Below are the code and all the weights of a small trained network. Each question names an input and a target symbol and asks about switching units off, where a switched-off unit gives its printed mean instead of its output.

import numpy as np


def w(rows, s, z=0):
    codes = np.array(rows[::2]) - 128.0
    scale = np.full(codes.shape[1], s)
    scale[-1] = z or s
    return codes * scale


def norm(h):
    return h / np.sqrt((h * h).mean(-1, keepdims=True) + 1e-5)


def f(y):
    return np.maximum(y, 0)


def softmax(a):
    e = np.exp(a - a.max(-1, keepdims=True))
    return e / e.sum(-1, keepdims=True)


def log_softmax(a):
    a = a - a.max(-1, keepdims=True)
    return a - np.log(np.exp(a).sum(-1, keepdims=True))


def net(x, mask):
    ids = ['αγδεζηθλμξστφψω'.index(c) for c in x.split()]
    T = len(ids)
    res = E[ids] + P[:T]
    u = 0
    for l in range(2):
        r = norm(res)
        for j in range(3):
            rows = slice(3 * j, 3 * j + 3)
            q, k, v = (r @ M[l][rows].T for M in (Q, K, V))
            z = softmax(np.where(np.tri(T) > 0, q @ k.T / 3**0.5, -1e9)) @ v
            o = O[l][rows]
            res = res + np.where(mask[u + j], z, o[:, -1]) @ o[:, :-1]
        u += 3
        y = f(norm(res) @ A[l][:, :-1].T + A[l][:, -1])
        res = res + np.where(mask[u : u + 16], y, B[l][:, -1]) @ B[l][:, :-1]
        u += 16
    return log_softmax(norm(res)[-1] @ U[:, :-1].T + U[:, -1])


Q, K, V, O, A, B = {}, {}, {}, {}, {}, {}
E = w([
[159,219,60,239,192],'α',
[78,150,35,179,123],'γ',
[185,97,93,143,9],'δ',
[241,108,149,46,115],'ε',
[221,136,90,123,141],'ζ',
[95,104,175,83,151],'η',
[174,86,96,96,194],'θ',
[111,175,146,162,86],'λ',
[68,172,65,96,110],'μ',
[62,29,92,72,124],'ξ',
[41,99,97,149,157],'σ',
[123,145,129,121,1],'τ',
[173,106,186,149,84],'φ',
[131,101,116,77,99],'ψ',
[185,104,89,121,92],'ω',
],0.018)
P = w([
[171,123,141,100,198],'0',
[183,200,11,136,44],'1',
[111,178,172,169,123],'2',
[169,122,134,94,199],'3',
[177,205,4,135,50],'4',
[113,183,172,165,124],'5',
[167,119,133,95,198],'6',
[180,212,6,134,52],'7',
[108,188,167,168,123],'8',
[167,112,132,97,201],'9',
],0.012)
Q[0] = w([
[152,62,221,179,103],'L0H1',
[93,81,90,188,109],'L0H1',
[76,137,139,73,134],'L0H1',
[199,31,160,78,237],'L0H2',
[173,254,123,161,158],'L0H2',
[64,86,133,144,188],'L0H2',
[190,175,72,125,167],'L0H3',
[82,18,136,137,138],'L0H3',
[132,82,239,189,130],'L0H3',
],0.02)
K[0] = w([
[180,150,117,149,88],'L0H1',
[108,72,113,200,123],'L0H1',
[103,79,115,68,104],'L0H1',
[168,38,216,100,127],'L0H2',
[142,250,115,146,194],'L0H2',
[65,102,166,114,149],'L0H2',
[169,150,109,146,195],'L0H3',
[112,34,82,157,101],'L0H3',
[74,179,189,248,64],'L0H3',
],0.021)
V[0] = w([
[144,133,126,125,143],'L0H1',
[220,139,111,138,13],'L0H1',
[163,156,98,119,193],'L0H1',
[146,255,56,149,183],'L0H2',
[156,215,41,126,89],'L0H2',
[101,73,207,113,124],'L0H2',
[95,117,164,70,145],'L0H3',
[152,182,134,51,134],'L0H3',
[165,199,114,92,164],'L0H3',
],0.0033)
O[0] = w([
[124,124,128,146,127,138],'L0H1',
[190,203,171,76,103,110],'L0H1',
[121,122,147,155,129,178],'L0H1',
[126,2,88,194,112,254],'L0H2',
[115,20,64,165,118,240],'L0H2',
[130,216,173,106,141,26],'L0H2',
[125,93,133,128,142,127],'L0H3',
[154,106,146,147,106,185],'L0H3',
[150,128,160,138,108,197],'L0H3',
],0.005,0.0027)
A[0] = w([
[21,135,204,157,106,166],'L0N1',
[113,146,142,152,120,108],'L0N2',
[134,149,244,223,114,2],'L0N3',
[18,84,137,72,109,67],'L0N4',
[188,161,49,110,86,121],'L0N5',
[113,86,244,181,198,104],'L0N6',
[85,148,88,44,218,100],'L0N7',
[236,70,181,161,143,132],'L0N8',
[144,157,176,230,137,134],'L0N9',
[90,94,203,95,80,99],'L0N10',
[173,137,108,116,130,80],'L0N11',
[105,124,125,168,55,195],'L0N12',
[170,114,145,180,247,157],'L0N13',
[175,97,165,94,221,44],'L0N14',
[36,132,177,165,54,126],'L0N15',
[128,222,67,204,172,48],'L0N16',
],0.014,0.0055)
B[0] = w([
[153,149,100,188,197,164],'L0N1',
[122,120,135,120,116,137],'L0N2',
[120,107,5,146,112,151],'L0N3',
[226,149,119,124,111,169],'L0N4',
[114,134,86,188,59,255],'L0N5',
[89,199,165,168,48,157],'L0N6',
[48,153,42,151,146,189],'L0N7',
[54,212,121,103,116,225],'L0N8',
[144,110,164,185,144,173],'L0N9',
[89,118,185,114,155,152],'L0N10',
[107,97,126,127,109,164],'L0N11',
[75,158,77,125,102,219],'L0N12',
[161,165,99,62,156,208],'L0N13',
[149,111,170,70,207,183],'L0N14',
[84,92,62,96,82,171],'L0N15',
[169,155,206,83,97,196],'L0N16',
],0.028,0.0096)
Q[1] = w([
[118,201,63,226,173],'L1H1',
[103,192,155,70,140],'L1H1',
[235,86,98,250,91],'L1H1',
[86,127,222,171,112],'L1H2',
[207,91,141,210,93],'L1H2',
[130,198,130,85,151],'L1H2',
[166,100,87,79,194],'L1H3',
[122,173,174,247,170],'L1H3',
[110,167,95,96,230],'L1H3',
],0.02)
K[1] = w([
[178,55,146,164,103],'L1H1',
[180,118,159,131,162],'L1H1',
[17,5,79,167,95],'L1H1',
[130,90,197,127,159],'L1H2',
[131,169,104,148,216],'L1H2',
[154,190,149,122,76],'L1H2',
[219,91,116,122,160],'L1H3',
[145,186,95,190,176],'L1H3',
[208,131,194,145,105],'L1H3',
],0.023)
V[1] = w([
[107,176,95,104,130],'L1H1',
[80,114,104,119,137],'L1H1',
[155,129,107,146,127],'L1H1',
[82,180,169,177,155],'L1H2',
[172,164,100,185,150],'L1H2',
[105,173,124,110,77],'L1H2',
[172,167,190,162,143],'L1H3',
[252,93,181,167,141],'L1H3',
[134,85,150,94,103],'L1H3',
],0.018)
O[1] = w([
[220,85,148,118,216,188],'L1H1',
[196,103,124,183,107,144],'L1H1',
[103,102,135,142,150,137],'L1H1',
[114,32,144,125,144,130],'L1H2',
[174,76,162,79,102,150],'L1H2',
[137,143,233,187,21,199],'L1H2',
[92,205,144,130,148,85],'L1H3',
[1,204,166,17,114,2],'L1H3',
[124,124,47,76,102,92],'L1H3',
],0.0082,0.023)
A[1] = w([
[95,136,165,107,74,166],'L1N1',
[176,105,167,116,60,151],'L1N2',
[185,146,115,107,134,164],'L1N3',
[126,124,158,130,204,89],'L1N4',
[130,116,161,115,173,86],'L1N5',
[95,171,69,172,124,145],'L1N6',
[178,85,124,123,99,115],'L1N7',
[75,82,80,98,157,213],'L1N8',
[6,111,115,93,103,141],'L1N9',
[109,182,144,184,81,118],'L1N10',
[68,64,117,165,118,81],'L1N11',
[102,158,84,186,189,3],'L1N12',
[76,106,117,200,158,49],'L1N13',
[119,88,109,100,164,113],'L1N14',
[138,71,99,60,64,161],'L1N15',
[121,102,110,176,116,105],'L1N16',
],0.021,0.005)
B[1] = w([
[90,186,148,133,171,151],'L1N1',
[38,133,83,88,172,218],'L1N2',
[140,74,108,130,64,199],'L1N3',
[107,124,178,137,69,154],'L1N4',
[47,139,134,141,102,140],'L1N5',
[183,81,193,75,121,252],'L1N6',
[79,105,149,75,126,206],'L1N7',
[169,123,170,200,184,155],'L1N8',
[132,249,154,49,77,147],'L1N9',
[167,105,131,137,200,248],'L1N10',
[149,4,133,149,128,173],'L1N11',
[43,166,69,155,59,168],'L1N12',
[56,135,122,78,191,164],'L1N13',
[140,93,122,152,202,141],'L1N14',
[124,219,91,132,180,175],'L1N15',
[121,204,189,115,88,223],'L1N16',
],0.029,0.012)
U = w([
[224,52,170,56,171,64],'α',
[57,29,216,102,160,107],'γ',
[106,132,207,84,16,17],'δ',
[122,145,68,146,238,253],'ε',
[229,155,166,168,209,183],'ζ',
[48,144,139,245,178,200],'η',
[109,235,172,67,130,179],'θ',
[156,52,50,218,194,185],'λ',
[247,165,49,56,122,67],'μ',
[109,199,6,199,83,159],'ξ',
[193,204,158,237,96,143],'σ',
[112,67,141,206,71,124],'τ',
[22,178,165,191,51,119],'φ',
[42,115,45,46,131,107],'ψ',
[146,102,255,181,101,127],'ω',
],0.011,0.006)

Each question gives the input, a string of symbols that net reads in full, and the target symbol t.
The units are the heads (3 rows each of Q, K, V and O) and the neurons (one row each of A and B). Each row of codes is followed by its name. A weight is (code - 128) times the scale printed after its matrix; where a second scale follows, it is the last column's (O, A, B and U).
mask holds one flag per unit, layer by layer, with each layer's heads first. A switched-off unit (its flag False) gives its mean, the last column of its rows in O or B, instead of its output. The means were averaged over made-up inputs and are rounded, as every weight is.
A unit's drop is (log p(t) with every unit on - log p(t) with that unit switched off) / (log p(t) with every unit on - log p(t) with every unit switched off).
The circuit of an input: a set's keep is (log p(t) with only the set's units on - log p(t) with every unit switched off) / (log p(t) with every unit on - log p(t) with every unit switched off). Starting from the 12 units with the biggest drops (on a tie, the unit counted first), units are removed one at a time, each time the one whose removal leaves the highest keep (on an exact tie, the one counted first), for as long as the keep stays at least 0.8.
units of the circuit, in order: the units of the circuit, biggest drop first
k most important neurons: the k neurons with the biggest drops, biggest first
k most important neurons of layer l: the k neurons of layer l with the biggest drops, biggest first
heads that matter: for each layer, one digit per head in row order, 1 if its drop is at least 0.15 and else 0, layers parted by /
input α τ ψ ζ ω ω ε, target θ: heads that matter => 000 / 001
input δ μ ζ σ φ τ, target τ: units of the circuit, in order => (L1N11; L1H3; L1N8; L0N15)
input α γ μ τ, target θ: heads that matter => 000 / 100
input θ ξ ξ μ ζ ψ, target ψ: 4 most important neurons => (L0N7; L1N7; L0N4; L1N2)
input α ψ α λ γ ζ δ, target θ: 4 most important neurons => (L0N8; L0N9; L1N9; L0N1)
input ζ ζ α ξ, target θ: units of the circuit, in order => (L1H3; L0N16; L1N9)
input μ τ λ ξ ε ξ ζ σ τ ξ, target λ: 4 most important neurons => (L0N7; L0N5; L0N4; L0N14)
input θ ε γ η ψ η γ ξ, target μ: units of the circuit, in order => (L0N4)
input ξ ζ μ ζ ε λ φ γ λ ε, target δ: 2 most important neurons => (L0N14; L0N7)
input λ γ ζ ζ γ γ α, target θ: 3 most important neurons => (L0N13; L0N16; L1N6)
input η ξ ε ω τ δ μ ψ, target λ: units of the circuit, in order => (L0N16; L0N8)
input ε λ ζ ζ ζ, target σ: units of the circuit, in order => (L0N5; L1N10; L1N16; L0N7)
input ω λ γ λ, target σ: 3 most important neurons of layer 0 => (L0N3; L0N9; L0N6)
input γ δ σ η, target φ: 3 most important neurons of layer 0 => (L0N6; L0N7; L0N15)
input ζ γ σ τ γ ζ δ, target ω: 3 most important neurons of layer 0 => (L0N8; L0N13; L0N5)
input ω ζ ω μ, target τ: 2 most important neurons of layer 0 => (L0N8; L0N4)
input σ τ τ ε ζ ζ φ ψ ξ, target ξ: 2 most important neurons => (L0N4; L1N12)
input θ ξ ξ ξ δ θ φ, target ζ: 2 most important neurons => (L0N8; L0N6)
input ψ ξ γ ψ τ ζ ζ ξ τ τ, target γ: 3 most important neurons of layer 0 => (L0N13; L0N16; L0N10)
input σ φ μ ξ ζ λ ψ, target η: 2 most important neurons => (L0N7; L0N14)
input γ τ ψ, target ψ: 2 most important neurons of layer 0 => (L0N4; L0N7)
input γ η τ ζ α φ, target φ: units of the circuit, in order => (L0N6)
input η ψ ε λ ω, target τ: 2 most important neurons of layer 0 => (L0N5; L0N13)
input ξ ω σ ε φ φ γ θ α, target α: units of the circuit, in order => (L0N16; L1N16; L0N8)
input δ ζ θ ξ γ, target μ: heads that matter => 000 / 010
input ξ γ θ, target θ: heads that matter => 000 / 000
input τ θ ζ τ, target γ: 3 most important neurons => (L1N11; L0N13; L0N10)
input φ η γ ζ ψ σ δ γ ζ δ, target ω: 3 most important neurons of layer 1 => (L1N6; L1N10; L1N11)
input γ γ ω, target ω: heads that matter => 100 / 001
